Below are the code and all the weights of a small trained network. Each question names an input and a class and asks about switching units off, where a switched-off unit gives its printed mean instead of its output.

import numpy as np


def w(rows, s, z=0):
    codes = np.array(rows[::2]) - 128.0
    scale = np.full(codes.shape[1], s)
    scale[-1] = z or s
    return codes * scale


def norm(h):
    return h / np.sqrt((h * h).mean(-1, keepdims=True) + 1e-5)


def f(y):
    return y / 2 * (1 + np.tanh(0.7978845608 * (y + 0.044715 * y**3)))


def log_softmax(a):
    a = a - a.max(-1, keepdims=True)
    return a - np.log(np.exp(a).sum(-1, keepdims=True))


def net(x, mask):
    res = np.array(x, float).reshape(1, 2) / 4 @ E
    u = 0
    for l in range(4):
        y = f(norm(res) @ A[l][:, :-1].T + A[l][:, -1])
        res = res + np.where(mask[u : u + 4], y, B[l][:, -1]) @ B[l][:, :-1]
        u += 4
    return log_softmax(norm(res)[-1] @ U[:, :-1].T + U[:, -1])


A, B = {}, {}
E = w([
[253,60,160,47,132],'x0',
[122,116,212,106,136],'x1',
],0.0044)
A[0] = w([
[115,171,29,213,75,135],'0.n1',
[108,254,180,185,157,186],'0.n2',
[191,164,153,169,121,2],'0.n3',
[9,159,125,174,113,239],'0.n4',
],0.0093,0.0021)
B[0] = w([
[245,83,80,196,98,214],'0.n1',
[27,162,117,73,143,208],'0.n2',
[60,153,112,131,148,120],'0.n3',
[117,131,151,2,149,255],'0.n4',
],0.011,0.009)
A[1] = w([
[129,184,113,157,197,2],'1.n1',
[188,177,144,128,177,45],'1.n2',
[147,43,1,11,159,95],'1.n3',
[160,245,184,66,78,59],'1.n4',
],0.0089,0.004)
B[1] = w([
[50,136,82,208,164,115],'1.n1',
[188,68,170,176,59,127],'1.n2',
[46,39,164,254,198,244],'1.n3',
[169,195,86,134,119,143],'1.n4',
],0.0081,0.012)
A[2] = w([
[82,70,142,229,192,49],'2.n1',
[91,254,169,96,181,243],'2.n2',
[113,191,94,126,96,4],'2.n3',
[168,92,145,162,200,26],'2.n4',
],0.011,0.0016)
B[2] = w([
[95,54,87,191,202,254],'2.n1',
[109,2,57,23,12,185],'2.n2',
[146,131,62,228,188,120],'2.n3',
[116,225,221,124,86,197],'2.n4',
],0.0075,0.0097)
A[3] = w([
[77,51,125,228,234,150],'3.n1',
[46,122,100,73,18,3],'3.n2',
[77,160,138,109,107,186],'3.n3',
[202,118,142,254,213,37],'3.n4',
],0.0093,0.0026)
B[3] = w([
[117,116,175,147,255,248],'3.n1',
[93,62,116,86,88,160],'3.n2',
[97,50,60,166,75,137],'3.n3',
[93,143,52,122,116,199],'3.n4',
],0.012,0.013)
U = w([
[167,136,41,158,138,112],'0',
[100,210,96,85,99,1],'1',
[40,82,76,3,63,251],'2',
[81,227,89,112,70,1],'3',
[78,105,100,170,219,255],'4',
[164,198,196,90,57,255],'5',
[107,180,99,110,69,1],'6',
[105,171,115,127,108,1],'7',
],0.014,0.0046)

Each question gives the input, the list of numbers given to net, and the class t.
The units are the neurons (one row each of A and B). Each row of codes is followed by its name. A weight is (code - 128) times the scale printed after its matrix; where a second scale follows, it is the last column's (A, B and U).
mask holds one flag per neuron, layer by layer. A switched-off neuron (its flag False) gives its mean, the last column of its row in B, instead of its output. The means were averaged over made-up inputs and are rounded, as every weight is.
A unit's drop is (log p(t) with every unit on - log p(t) with that unit switched off) / (log p(t) with every unit on - log p(t) with every unit switched off).
The circuit of an input: a set's keep is (log p(t) with only the set's units on - log p(t) with every unit switched off) / (log p(t) with every unit on - log p(t) with every unit switched off). Starting from the 12 units with the biggest drops (on a tie, the unit counted first), units are removed one at a time, each time the one whose removal leaves the highest keep (on an exact tie, the one counted first), for as long as the keep stays at least 0.8.
units of the circuit, in order: the units of the circuit, biggest drop first
k most important neurons: the k neurons with the biggest drops, biggest first
k most important neurons of layer l: the k neurons of layer l with the biggest drops, biggest first
drop when u is switched off: that unit's drop, to one decimal
input [5,7], class 5: 4 most important neurons	1.n3, 2.n1, 0.n2, 3.n1
input [-3,1], class 2: units of the circuit, in order	0.n4, 3.n1
input [-5,1], class 2: 2 most important neurons	0.n4, 0.n2
input [1,-7], class 0: units of the circuit, in order	0.n1, 1.n3, 0.n4, 0.n2
input [3,-8], class 0: 2 most important neurons	0.n4, 0.n2
input [5,5], class 5: 3 most important neurons	1.n3, 2.n1, 0.n2
input [8,8], class 5: 2 most important neurons	1.n3, 2.n1
input [0,3], class 2: 2 most important neurons	0.n1, 1.n3
input [0,-1], class 0: 2 most important neurons	0.n1, 1.n3
input [7,6], class 5: 4 most important neurons	1.n3, 2.n1, 0.n2, 3.n1
input [-4,1], class 2: 3 most important neurons	0.n4, 0.n2, 2.n1
input [6,6], class 5: most important neuron	1.n3
input [-1,-6], class 0: 2 most important neurons	0.n1, 0.n2
input [2,-6], class 0: 3 most important neurons	0.n4, 0.n2, 1.n3
input [1,-3], class 0: most important neuron	0.n4
input [-1,-7], class 0: 3 most important neurons	0.n1, 0.n2, 1.n3
input [1,1], class 5: 2 most important neurons of layer 2	2.n1, 2.n2
input [5,3], class 5: 2 most important neurons of layer 3	3.n1, 3.n3
input [2,2], class 5: 3 most important neurons of layer 0	0.n2, 0.n4, 0.n1
input [-3,4], class 2: drop when 0.n4 is switched off	0.0
input [-8,3], class 2: drop when 0.n2 is switched off	0.4
input [6,7], class 5: drop when 1.n3 is switched off	1.1
input [2,3], class 5: drop when 0.n4 is switched off	0.7
input [4,8], class 5: 3 most important neurons	1.n3, 2.n1, 0.n2
